Facts:
gukles: Σ rastul buti; ρ e
zatu: Σ fenu vopom; ρ a
flozur: Σ pufloke momul linuklas; ρ c
stebro: Σ gomes; ρ f
plafas: Σ pami; ρ e
gepa: ρ b
flilete: Σ skovas; ρ c
plukle: Σ dridruk; ρ a
kudres: ρ c
busam: Σ masom; ρ b
grafla: Σ rala; ρ b
kofle: Σ masom; ρ d
klamin: Σ skodrafli; ρ f
larak: ρ d
tekiskil: Σ keplir; ρ b
kleflo: Σ bupul; ρ c
bupul: Σ rastul dridruk rala; ρ a
zadran: Σ fenu greser; ρ a
zorimak: ρ d
ponin: Σ rastul; ρ a
flilo: ρ a
momul: Σ rastul buti; ρ b
buti: Σ rana rala; ρ a
droni: Σ dridruk; ρ b
vigru: ρ e
dridruk: ρ a
vegri: Σ tamuste; ρ a
niklapin: ρ a
fafler: Σ larak bupul libe; ρ b
brazul: ρ a
masom: Σ rastul; ρ b
skaba: ρ a
vato: Σ bupul rala; ρ f
miga: Σ fisko; ρ a
fenu: ρ d
gomo: Σ pami; ρ a
dovur: Σ kofle busam skovas; ρ a
deflin: Σ klemes; ρ a
lobra: Σ plerun rala skaba; ρ d
flana: ρ a
kegan: Σ masom rana; ρ f
vopom: ρ b
lota: Σ dridruk rala skovas; ρ a
linuklas: ρ a
zepan: Σ daskadror pami; ρ a
soboplen: Σ rastul; ρ e
driklel: Σ rana; ρ b
klaskur: Σ konus flilo; ρ a
molun: ρ e
vebik: Σ gomo; ρ b
pami: ρ a
ropi: Σ tamuste zorimak; ρ d
truples: ρ d
februm: Σ pufloke bragro; ρ d
plerun: ρ a
skaskan: Σ tamuste; ρ a
brire: Σ rana skitros; ρ c
libe: Σ ponin; ρ a
rastul: ρ a
klesa: Σ rala; ρ c
rana: ρ a
klemes: Σ klaskur; ρ b
vivuk: Σ zatu; ρ a
fegra: Σ dridruk; ρ a
maru: Σ flana; ρ a
nusko: Σ tamuste; ρ a
klustak: Σ zadran; ρ a
bragro: Σ skaba pami; ρ e
skovas: Σ rana rala; ρ a
skases: Σ gepa droni; ρ c
vigres: ρ c
nazuk: Σ nunaskem; ρ c
gomes: Σ rala; ρ d
nestosor: Σ skifle; ρ b
fiposko: ρ c
klafo: ρ b
fisko: ρ b
sedadron: Σ rana; ρ e
geplal: Σ vigru; ρ c
vagum: ρ f
pufloke: ρ a
konus: ρ b
trogrun: Σ rastul; ρ d
tamuste: Σ rala; ρ a
skodrafli: Σ brazul; ρ d
skifle: Σ masom pami; ρ a
nelom: Σ momul; ρ c
banir: Σ rala; ρ a
truskam: Σ fafler; ρ b
keplir: Σ tamuste; ρ f
renol: Σ masom; ρ b
siflok: Σ rala; ρ a
skitros: ρ d
stamok: Σ rala gomo; ρ a
nisar: Σ vebik rala; ρ a
loku: Σ rala; ρ b
nunaskem: Σ buti dridruk tamuste; ρ c
masus: Σ brazul; ρ a
zala: Σ kudres rala fiposko; ρ c
greser: Σ brazul; ρ a
daskadror: Σ fisko; ρ a
rala: ρ c
dugu: Σ rala konus; ρ c

Known rows:
bupul: [ 43  -6 -14  27 -24  13  27 -33  25  19 -14  18 -31   8  17 -12 -13  23
  39  22  -9 -18  23  -4   8  36 -23   3  -5 -28  -4  23  19 -46  14  35
 -25  13]
zepan: [ 58 -17 -13   0 -22  -4  29   2  20  37 -13  31 -33   9  13  10 -17  11
   2  11 -10 -13  24  -7  13 101 -23   7  -8 -40  -6  -5  29 -50  -1   4
 -25   6]
vegri: [ 45 -20 -14  21 -24  -3  23 -13  21  37 -13  16  -4  14  30  -2 -19  12
   3  28  10 -21  24  -4   6  48 -21   1  -4 -40  -3  -5  30 -47   1   5
  11  14]
flilo: [ 30 -18 -14   2 -22  22  28 -17  23  17 -15  20 -23   8  -6   0   1  32
   0  11   8   5  25   3   8  32 -24  33  -5 -35  24   8  23 -46   0 -11
 -28  25]
dovur: [ 59   0 -11  15  -8  -4  26  16  27  36 -13  19 -31   8  36   6 -16  31
   0  13 -13 -20  21   1   8  44 -16  21  -3 -43  -1  -3  28 -49   1  30
 -27  11]
masus: [ 41  -5 -11  17 -25   1  25 -16  21  22  -7  15 -33   7   1  13 -15  10
   0  -1   0  13  23  -4   9  45 -14  15   0 -38   1 -11  30 -47  -1  17
   3  12]
gomo: [ 40 -20 -15   0 -24  10  38 -21  24  22 -16  38 -34   9  12   1 -16  32
  21  17  -8 -22  24  -4  16  87 -23  11  -6 -33  -6   2  17 -45  -3   6
 -21   8]
plukle: [ 49 -17 -14  30 -21  -1  23 -20  24  20 -13  14 -15  11  21  -6 -14  12
  19  19  -2 -18  24  -7   8  35 -22   2  -4 -40   0   5  28 -47  10  27
 -14  15]
daskadror: [ 36 -17 -14  -2 -28   8  31 -10  18  18 -15  31 -33   8  10   9 -16  12
   8   9 -11 -13  26  -7  14  91 -25   3  -6 -39  -3 -10  28 -50  -2  -8
 -24  12]
vivuk: [ 40  -7 -13  16 -21   0  24 -11  19  22  -5  20 -34   4  -2  15 -17  13
  -1  -2   1  10  26  -6   9  45 -16  16  -3 -38  -5 -13  32 -47   0  15
   2  12]
fisko: [ 26 -17  11   1 -26  16  23 -29  19  24 -16  19 -16  19  -5 -26  14  13
  30  -4 -12 -21  24  -3  48  58 -22  -5   0 -42  -1 -15  12 -25  -3 -10
 -30  30]
vebik: [ 31 -17   8  28 -21  -2  28 -32  21  58 -16  18 -20  26  -2 -28   0  28
  32  13 -10 -22  24  -3  38  52 -22   0   3 -40  -2 -15  10 -16  -3  -9
 -29  19]
nazuk: [ 59 -20  -3  13 -23  -8  21 -41  25  18 -11  14 -10  54   8 -31 -19  10
   6   0 -11 -21  53  22   9  19 -15  -2  26 -42  -1  -3  13 -46   1  -8
 -16   7]
zala: [ 59 -17  -9  31 -23  -9  23 -41  32  42 -12  13 -33  44  -7 -30 -17  33
   1   2 -11  -6  59  10   9  24 -23  20  28 -40  -4  -4  15 -44  -4  19
 -26   6]
februm: [ 59 -18  21  -3 -25  -5  28 -38  23  57   3  14 -37  30  -8  -5   3  15
  15  -4 -15  -1  26   1  30  41 -21  -4  -9 -41  -2 -12  12 -46  26  -6
 -21  14]
larak: [ 32 -18  -6   1 -21  -3  23 -46  23  16  -1  15 -31  26  -7 -22  26  18
  41  -5 -12   7  20   3  12  20 -17  -2  -4 -15  -3  -9  12 -44  47  -6
 -20  27]
truples: [ 32 -20   8  -3 -12  -3  25 -42  24  42   6  15 -32  30  -8  -8  14  23
   1  -4 -10   4  24  -2  13  20 -20  -3  -5 -32  -4 -15  13 -45  22  -9
 -12  28]
zorimak: [ 29 -20   5   1 -15  -2  26 -40  23  39   9  18 -18  44  -7 -15   2  16
  11  -4  -5 -24  24  -4  11  20 -27  -1  -3 -20   1 -11  13 -45  30 -10
  14  29]

Rows:
No name comes twice in this set of rows, the named rows included.
[ 29 -19 -13   2 -23  31  25 -28  25  15 -13  13   2  13  31 -10 -18  20
  20  22  14 -23  24  -3   7  43 -27  -6  -1 -16  -4  -3  22 -39   0  -9
  13  23] | tamuste
[ 39 -19  -3   2 -11  -7  29 -42  30  64  -1  17 -31  36  -8 -16   7  42
  14  -3  -8  -7  25  -5  11  18 -22   0  -5 -29  -1 -12  11 -42  37   4
  -6  20] | gomes
[ 28 -17 -13   5 -23  51  26 -43  26  14 -13  19 -15   8  26 -12 -15  25
  47  19   5 -23  22  -4   6  24 -25  -6  -2  -4   2   9  15 -35   6  -4
 -11  29] | dridruk
[ 28 -17 -14  -2 -23  35  35 -21  26  17 -14  47 -32   9  16   9 -17  29
  32   8 -13 -22  26  -9  34  97 -23   1  -3 -21  -5  -5  13 -46  -5  -7
 -27  19] | pami
[ 30  -9  12   3 -21  26  23 -14  22  20 -17  18 -21  29  22 -29  31  22
  35  -3 -13 -23  22   7  54  26 -12  -3  30 -43   0 -13   9 -23   1  -9
 -30  37] | masom
[ 57 -17   6   3 -19  -8  33 -41  26  84  -2  15 -34  40  -8  -9  -3  31
   8  -3 -10  -1  24  -6  16  19 -23   0  -4 -39  -3 -11   9 -45  39  19
  -7   8] | lobra
[ 37 -12 -13  12  -8  15  30  -9  36  18 -15  26 -26  11  33  -1 -12  47
   2  17  -4 -26  23  -5   9  32 -26  19  -1 -39  -1  -4  15 -44   2  17
 -20  21] | skovas
[ 30   0 -16   3 -23  61  24 -36  22  10 -16  20 -32  10  29  -7   6  24
  57   7 -11 -25  22  -1  15  30 -22   0  -4  -6   0  16  17 -40   0  -3
 -29  30] | rastul
[ 25  -9 -12   2 -25  40  26 -28  22  17  -4  20 -31   4  -5  14 -14  23
   7  -4   6   5  27  -8   9  37 -20   9   1 -15  -2 -13  21 -46  -3  -7
   2  25] | brazul
[ 28 -20 -11   0   1  -2  24 -28  25  23  15  18  28  42  -6 -30 -15  10
  23  -3 -10 -22  27  -2   7  19 -24  -6  -2 -43  -2  -6  18  -7  -1  -8
 -10   8] | keplir

Now the same things, written a new way:
Known rows:
nusko: [-42   1  -4 -30 -22   0 -12 -22  -3   7  11  -2 -16  27  -2  23   7   2
   8 -21 -38  24 -11 -36 -10  21  -9  -9  34]
plukle: [-31 -10  -2 -23  -2  -7 -39 -28  19 -11  17  11  -2  15 -19  20   9   9
  -4 -31 -14  38 -11 -44 -12  17  -4  -5  34]
gomo: [-48  11   5   3  -4 -11  -3 -36 -50  45 -10 -13  25  -5 -34 -23  24  18
  -9   0 -33   0 -10 -18  -5  12   1 -11  13]
dridruk: [-19   5  -9 -18   3   3 -64 -20 -20  -4 -30  -3  31  57 -32  -5  11 -30
 -41 -18   4  28 -13 -11 -39  19 -18  22  57]
buti: [-18  18 -19 -19   3   5 -18 -37  -2  21  -3 -15  -3  23   5  19   3 -14
 -28 -31 -13   2  -7 -15 -40  12 -21  -1  -6]
rana: [-23  34 -43 -11   2  -2 -50 -27 -24  42 -20 -26  19  45  -6  -9  14 -36
 -39 -34  18 -13  22   8 -47  14 -24   7  -3]
gepa: [ 47   4 -10 -24  10   9 -13   8  14 -32   3  -7  12  11  -1 -24   8 -47
  19  27  20  12 -12   7  60 -30   0  50  38]
loku: [ 37  11  10 -33   0  27  41  -3  10 -14  18  -3 -20   3  33   9  -7 -32
  39  35 -34 -22 -39   8  24 -42 -11  33 -21]
driklel: [ 36  21 -32 -27  10  13  25  -9  31   1  34 -28 -29  -8  50  -2   2 -48
  31   7  15 -23   5  10  51 -41  -8  35 -47]
grafla: [ 39   7   6 -33   1  17  43   3   1 -17  19  -9 -19  -3  31   8  -4 -39
  40  33 -24 -18 -40   9  26 -43  -5  36 -20]
masom: [ 77   7 -11   1  42  20  -8 -19   6  -1   2 -32  33  -3  16 -40   9 -53
 -18  17  25 -21 -12  16  32 -24   4  52 -43]
busam: [ 63   8 -11  -5  30  13   4 -16  20  -6  14 -21   4 -20  27 -26   2 -42
  11  13  22 -23 -10   6  47 -26   6  42 -34]
nelom: [ 50 -31   3  17   2  -2  -9  25  -4 -16  44  -2  10 -29  -8  18 -29   0
 -20  10  29  -2  13   6 -44 -41  16 -17 -37]
klesa: [ 12 -31  21  -5 -24   4  14  35 -32  -9  33  -1 -16  -7 -11  39 -32   4
  -1  28 -11  -8   1  16 -47 -56  11 -26 -16]
flilete: [ 21 -23  -9   3 -15   5  -4  33 -22  -4  52 -19 -14 -10   2  38 -25 -11
 -11  13  25  -3  22  19 -41 -59  16 -30 -36]
fenu: [ 26   9  22  55 -10 -46  68  30   5  -7 -83  15   2  20   4  -9  21  17
   1 -10  64  -7  41  43  20  13 -19  21  22]
gukles: [ 16 -28  17   2  15  27 -38  23  53 -23  -3 -12 -27 -28  36  23  13  -6
 -41  -6 -43   0  10  31  19  25  16  -6 -78]
kegan: [ 26  -1 -25  25  31  38 -10 -14 -32 -15   8  10 -12 -16  90  16 -50  20
   0 -15  -9 -19  40 -10  33  -5   1 -27 -47]

Rows:
No name comes twice in this set of rows, the named rows included.
[ 47 -11  -3 -26  15  21  -9   8  20 -42   0  -4   1  10  12   1  -2 -43
  24  24  10  22 -23  -1  56 -38  -2  49  28] | droni
[ 16 -31  23   5  23  25 -41  22  52 -26 -17  -9 -10 -29  23   9  16  -6
 -49  -2 -30   3   8  28  20  26  21  -5 -71] | soboplen
[-43  18   2  -3  -7 -17  -3 -32 -54  42 -22 -11  30  11 -35 -27  15   3
 -22   3 -30   2 -13 -11 -29  19 -10  -1  21] | skaba
[ 18  43 -20 -45  11  22  15  31  53  -5  17  20  -1 -11 -12 -37 -18 -22
  40  40  10 -51 -28  32  34 -12   6  39   9] | klemes
[ 33  10 -10 -13   7   6  14   2  18 -17  14  -7 -14  -5   3 -31  13 -34
  33  26  17 -13 -17  16  60 -25   3  35   3] | klafo
[  7   1 -17  29  11  34 -20  15 -51 -25 -23  34   5   1  41 -14 -42  19
  16   7   1 -10  27   1  45  18  -4 -25  12] | vagum
[-48  15  -7  11   8 -23 -22 -37 -74  53 -26 -17  52  13 -47 -46  29  -1
 -32   8 -20   5  -6  -7  -4  24   5   2  30] | pami
[ -5  -5  21 -14   1  -7  67  36  31  -6 -29  13   6  15  46  59   4  38
   0   7   1  26  35  -8  16 -26   4  12  22] | ropi
[ 39   0  -3  -1  17   5  31 -11   5   4  27 -21   9 -38  13 -32  11 -23
  28  32   1 -14 -15  -3  62 -30  23  23 -34] | nestosor
[ 33 -38   9  28   2  -6  -6  28 -12 -11  53  -6  -5 -43 -14  14 -26  15
  -7  18  23   5  10   2 -25 -42  32 -31 -40] | flozur
[ 29  -1  -3 -31  -4   9  24   0  18 -21  17  -9 -23   4  25   4   9 -37
  42  27  -9   7 -17   1  63 -37   1  32  13] | tekiskil
[ 21  15  23  51  -7 -32  80  29  18 -13 -58  15  -6   2  17   8  14  27
  14  -8  55   3  39  28  14   9 -13   9  12] | skodrafli
[ 31  -4  28  20  41 -19  55   8  47 -15 -35   7  35 -21  45  21   2  36
 -29  -2  35   2  18 -11 -17  -6   3  28 -29] | trogrun
[ 25 -48   6   3 -14  -2 -21  42   2 -41  51   3  -3 -15 -26  27 -31   8
  -1  17  29  34  15  -4  -8 -42  29 -23  23] | skases

